Below are the code and all the weights of a small trained network. Each question names an input and a class and asks about switching units off, where a switched-off unit gives its printed mean instead of its output.

import numpy as np


def w(rows, s, z=0):
    codes = np.array(rows[::2]) - 128.0
    scale = np.full(codes.shape[1], s)
    scale[-1] = z or s
    return codes * scale


def norm(h):
    return h / np.sqrt((h * h).mean(-1, keepdims=True) + 1e-5)


def f(y):
    return y / 2 * (1 + np.tanh(0.7978845608 * (y + 0.044715 * y**3)))


def log_softmax(a):
    a = a - a.max(-1, keepdims=True)
    return a - np.log(np.exp(a).sum(-1, keepdims=True))


def net(x, mask):
    res = np.array(x, float).reshape(1, 3) / 4 @ E
    u = 0
    for l in range(4):
        y = f(norm(res) @ A[l][:, :-1].T + A[l][:, -1])
        res = res + np.where(mask[u : u + 6], y, B[l][:, -1]) @ B[l][:, :-1]
        u += 6
    return log_softmax(norm(res)[-1] @ U[:, :-1].T + U[:, -1])


A, B = {}, {}
E = w([
[54,160,2,166,125,181],'x0',
[138,200,170,52,127,86],'x1',
[40,35,102,115,61,76],'x2',
],0.0039)
A[0] = w([
[118,147,68,175,113,187,58],'L0N1',
[135,148,182,75,115,109,122],'L0N2',
[144,83,133,181,89,110,60],'L0N3',
[132,2,116,128,101,120,63],'L0N4',
[76,39,123,111,50,101,5],'L0N5',
[102,63,101,107,127,96,87],'L0N6',
],0.0064,0.0027)
B[0] = w([
[245,230,95,78,126,50,205],'L0N1',
[112,159,111,4,47,110,185],'L0N2',
[140,146,194,184,169,55,147],'L0N3',
[73,234,196,151,191,84,242],'L0N4',
[66,129,250,255,191,182,254],'L0N5',
[82,206,182,190,228,145,182],'L0N6',
],0.0035,0.0026)
A[1] = w([
[115,212,37,132,133,168,89],'L1N1',
[206,115,159,167,159,214,93],'L1N2',
[109,153,2,146,130,157,8],'L1N3',
[198,119,162,113,172,137,131],'L1N4',
[76,107,95,132,106,108,41],'L1N5',
[44,51,96,131,123,95,90],'L1N6',
],0.0067,0.0018)
B[1] = w([
[159,104,120,108,140,177,254],'L1N1',
[2,125,126,153,140,93,204],'L1N2',
[140,103,77,162,144,153,217],'L1N3',
[127,117,165,164,86,141,191],'L1N4',
[99,132,144,145,127,139,127],'L1N5',
[93,143,179,162,114,153,173],'L1N6',
],0.0087,0.0033)
A[2] = w([
[84,128,111,143,94,119,212],'L2N1',
[169,185,147,60,158,161,193],'L2N2',
[107,125,39,138,163,163,2],'L2N3',
[182,90,56,72,111,105,181],'L2N4',
[83,115,139,197,151,95,109],'L2N5',
[254,56,198,184,133,102,213],'L2N6',
],0.007,0.0014)
B[2] = w([
[119,172,183,149,142,160,174],'L2N1',
[137,56,173,131,58,173,185],'L2N2',
[181,154,129,123,163,138,206],'L2N3',
[59,156,146,203,170,123,165],'L2N4',
[72,195,165,125,140,77,252],'L2N5',
[98,115,108,168,114,254,183],'L2N6',
],0.0066,0.0035)
A[3] = w([
[170,121,3,152,174,132,78],'L3N1',
[221,116,108,104,105,177,4],'L3N2',
[80,105,93,202,124,203,65],'L3N3',
[159,141,146,39,77,44,106],'L3N4',
[132,162,102,113,146,126,103],'L3N5',
[87,149,73,76,145,160,151],'L3N6',
],0.0059,0.0025)
B[3] = w([
[147,253,79,115,197,180,254],'L3N1',
[112,59,202,182,88,107,167],'L3N2',
[168,112,175,14,124,16,241],'L3N3',
[255,108,20,2,72,116,139],'L3N4',
[171,98,153,117,158,133,115],'L3N5',
[186,129,192,177,116,183,157],'L3N6',
],0.0048,0.002)
U = w([
[185,160,44,158,204,203,205],'0',
[8,148,182,187,152,92,218],'1',
[141,96,90,128,138,86,7],'2',
[173,67,177,86,46,186,199],'3',
[128,76,69,124,142,69,1],'4',
[175,92,80,38,79,23,86],'5',
],0.011,0.005)

Each question gives the input, the list of numbers given to net, and the class t.
The units are the neurons (one row each of A and B). Each row of codes is followed by its name. A weight is (code - 128) times the scale printed after its matrix; where a second scale follows, it is the last column's (A, B and U).
mask holds one flag per neuron, layer by layer. A switched-off neuron (its flag False) gives its mean, the last column of its row in B, instead of its output. The means were averaged over made-up inputs and are rounded, as every weight is.
A unit's drop is (log p(t) with every unit on - log p(t) with that unit switched off) / (log p(t) with every unit on - log p(t) with every unit switched off).
The circuit of an input: a set's keep is (log p(t) with only the set's units on - log p(t) with every unit switched off) / (log p(t) with every unit on - log p(t) with every unit switched off). Starting from the 12 units with the biggest drops (on a tie, the unit counted first), units are removed one at a time, each time the one whose removal leaves the highest keep (on an exact tie, the one counted first), for as long as the keep stays at least 0.8.
units of the circuit, in order: the units of the circuit, biggest drop first
top k neurons: the k neurons with the biggest drops, biggest first
k most important neurons of layer l: the k neurons of layer l with the biggest drops, biggest first
drop of u: that unit's drop, to one decimal
input [-2,-2,-8], class 1: units of the circuit, in order => [L1N2]
input [2,5,1], class 3: units of the circuit, in order => [L2N2, L1N2]
input [-7,1,-8], class 3: top 2 neurons => [L0N5, L0N2]
input [1,1,-6], class 3: top 2 neurons => [L0N5, L1N1]
input [6,-2,4], class 0: top 3 neurons => [L0N1, L1N2, L1N3]
input [-1,5,-1], class 5: top 2 neurons => [L0N2, L3N4]
input [-5,8,3], class 5: top 3 neurons => [L0N2, L3N4, L1N1]
input [-3,8,0], class 5: top 2 neurons => [L0N2, L3N4]
input [-5,2,-8], class 3: 3 most important neurons of layer 0 => [L0N5, L0N2, L0N6]
input [0,-8,-4], class 1: top 2 neurons => [L1N2, L2N5]
input [-2,4,-1], class 5: 3 most important neurons of layer 0 => [L0N2, L0N5, L0N6]
input [-5,7,-4], class 3: 2 most important neurons of layer 2 => [L2N2, L2N6]
input [-1,3,-1], class 5: 2 most important neurons of layer 2 => [L2N6, L2N1]
input [-3,8,4], class 5: top neuron => [L3N4]
input [-6,8,-3], class 3: drop of L2N2 => 0.3
input [-5,-4,-7], class 1: drop of L1N2 => 2.4
input [-8,5,-8], class 3: drop of L2N6 => 0.1
input [-5,-5,-8], class 1: drop of L1N2 => 2.0
